Below is a small trained network, with its code and all its weights. Each question gives an input and a target symbol and asks what happens when units are switched off, that is, made to give their printed mean instead of their output.

import numpy as np


def w(rows, s, z=0):
    codes = np.array(rows[::2]) - 128.0
    scale = np.full(codes.shape[1], s)
    scale[-1] = z or s
    return codes * scale


def f(y):
    return y / 2 * (1 + np.tanh(0.7978845608 * (y + 0.044715 * y**3)))


def softmax(a):
    e = np.exp(a - a.max(-1, keepdims=True))
    return e / e.sum(-1, keepdims=True)


def log_softmax(a):
    a = a - a.max(-1, keepdims=True)
    return a - np.log(np.exp(a).sum(-1, keepdims=True))


def net(x, mask):
    ids = ['βδεηθλμξστω'.index(c) for c in x.split()]
    T = len(ids)
    res = E[ids] + P[:T]
    r = res
    for j in range(2):
        rows = slice(3 * j, 3 * j + 3)
        q, k, v = (r @ M[0][rows].T for M in (Q, K, V))
        z = softmax(np.where(np.tri(T) > 0, q @ k.T / 3**0.5, -1e9)) @ v
        o = O[0][rows]
        res = res + np.where(mask[j], z, o[:, -1]) @ o[:, :-1]
    y = f(res @ A[0][:, :-1].T + A[0][:, -1])
    res = res + np.where(mask[2:14], y, B[0][:, -1]) @ B[0][:, :-1]
    return log_softmax(res[-1] @ U[:, :-1].T + U[:, -1])


Q, K, V, O, A, B = {}, {}, {}, {}, {}, {}
E = w([
[183,142,97],'β',
[134,125,21],'δ',
[116,204,172],'ε',
[163,70,203],'η',
[188,145,92],'θ',
[122,1,152],'λ',
[24,109,69],'μ',
[99,21,70],'ξ',
[186,143,97],'σ',
[147,132,201],'τ',
[36,179,90],'ω',
],0.0079)
P = w([
[82,92,254],'0',
[154,146,114],'1',
[165,141,92],'2',
[166,128,81],'3',
[168,129,79],'4',
[163,130,90],'5',
],0.0031)
Q[0] = w([
[136,184,182],'h0',
[191,97,2],'h0',
[195,176,192],'h0',
[241,106,213],'h1',
[132,27,191],'h1',
[153,44,65],'h1',
],0.032)
K[0] = w([
[181,164,148],'h0',
[16,95,213],'h0',
[189,124,198],'h0',
[209,76,252],'h1',
[207,25,116],'h1',
[61,24,133],'h1',
],0.03)
V[0] = w([
[214,169,223],'h0',
[158,2,166],'h0',
[129,98,106],'h0',
[169,16,122],'h1',
[119,103,190],'h1',
[18,126,218],'h1',
],0.014)
O[0] = w([
[18,208,173,229],'h0',
[39,56,57,180],'h0',
[145,109,98,107],'h0',
[10,80,166,163],'h1',
[112,134,196,222],'h1',
[228,113,246,255],'h1',
],0.013,0.0033)
A[0] = w([
[86,198,4,254],'n0',
[212,90,178,129],'n1',
[80,100,40,61],'n2',
[103,135,121,123],'n3',
[64,141,131,169],'n4',
[74,136,111,126],'n5',
[116,142,173,136],'n6',
[119,115,130,113],'n7',
[133,218,187,222],'n8',
[144,60,149,97],'n9',
[121,169,115,159],'n10',
[183,235,131,66],'n11',
],0.013,0.004)
B[0] = w([
[6,78,71,153],'n0',
[122,28,120,191],'n1',
[187,181,73,158],'n2',
[147,126,150,136],'n3',
[189,133,183,185],'n4',
[172,115,170,157],'n5',
[81,157,143,183],'n6',
[146,120,127,132],'n7',
[150,206,68,248],'n8',
[172,107,89,152],'n9',
[151,140,105,138],'n10',
[25,118,207,192],'n11',
],0.024,0.016)
U = w([
[98,117,111,93],'β',
[71,108,63,91],'δ',
[10,162,157,45],'ε',
[168,122,254,131],'η',
[88,112,107,234],'θ',
[241,138,114,2],'λ',
[158,49,109,134],'μ',
[179,141,42,90],'ξ',
[97,116,106,173],'σ',
[177,239,122,204],'τ',
[47,51,182,123],'ω',
],0.0031,0.0045)

Each question gives the input, a string of symbols that net reads in full, and the target symbol t.
The units are the heads (3 rows each of Q, K, V and O) and the neurons (one row each of A and B). Each row of codes is followed by its name. A weight is (code - 128) times the scale printed after its matrix; where a second scale follows, it is the last column's (O, A, B and U).
mask holds one flag per unit, heads first, then neurons. A switched-off unit (its flag False) gives its mean, the last column of its rows in O or B, instead of its output. The means were averaged over made-up inputs and are rounded, as every weight is.
A unit's drop is (log p(t) with every unit on - log p(t) with that unit switched off) / (log p(t) with every unit on - log p(t) with every unit switched off).
The circuit of an input: a set's keep is (log p(t) with only the set's units on - log p(t) with every unit switched off) / (log p(t) with every unit on - log p(t) with every unit switched off). Starting from the 12 units with the biggest drops (on a tie, the unit counted first), units are removed one at a time, each time the one whose removal leaves the highest keep (on an exact tie, the one counted first), for as long as the keep stays at least 0.8.
units of the circuit, in order: the units of the circuit, biggest drop first
top k neurons: the k neurons with the biggest drops, biggest first
which heads matter: for each layer, one digit per head in row order, 1 if its drop is at least 0.15 and else 0, layers parted by /
input η ξ ω τ λ θ, target η: top 3 neurons : (n8, n4, n5)
input ω η η σ, target ω: which heads matter : 10
input μ ξ τ η β, target μ: which heads matter : 10
input ω τ β τ θ, target ω: which heads matter : 11
input ω ξ ξ ω ξ β, target ω: which heads matter : 11
input ω ξ ε τ η σ, target ω: top 3 neurons : (n1, n11, n8)
input η δ τ σ σ β, target η: which heads matter : 11
input σ θ μ ε μ λ, target μ: which heads matter : 10
input ω ξ θ τ θ η, target η: which heads matter : 01
input τ τ τ ξ τ δ, target δ: which heads matter : 01
input η σ θ ω, target ω: units of the circuit, in order : (n11, h0, n1, h1)
input θ λ η η, target η: which heads matter : 11
input θ θ ε τ τ τ, target τ: units of the circuit, in order : (n1, n11, h1)
input ε η τ θ ω θ, target ε: top 2 neurons : (n11, n4)
input τ τ λ β, target τ: units of the circuit, in order : (h0, n1, n11)
input η ω ω δ, target ω: which heads matter : 11
input ε μ τ ω θ, target ε: units of the circuit, in order : (n11, h0, h1)
input ε μ λ τ τ, target τ: units of the circuit, in order : (n1, n11, h0)
input θ δ μ ε μ ω, target ω: top 3 neurons : (n11, n8, n1)
input τ θ λ σ, target τ: top 4 neurons : (n1, n11, n0, n8)
input η τ ω ω θ θ, target η: top 4 neurons : (n8, n4, n5, n0)
input η η τ ω σ, target η: top neuron : (n8)
input η η ω μ ε, target ε: top 2 neurons : (n11, n0)
input τ τ θ θ, target τ: top neuron : (n1)
input σ τ η τ, target η: top neuron : (n4)
input ξ ω ω η θ, target ξ: top 2 neurons : (n2, n11)
input τ ω θ, target τ: top neuron : (n8)
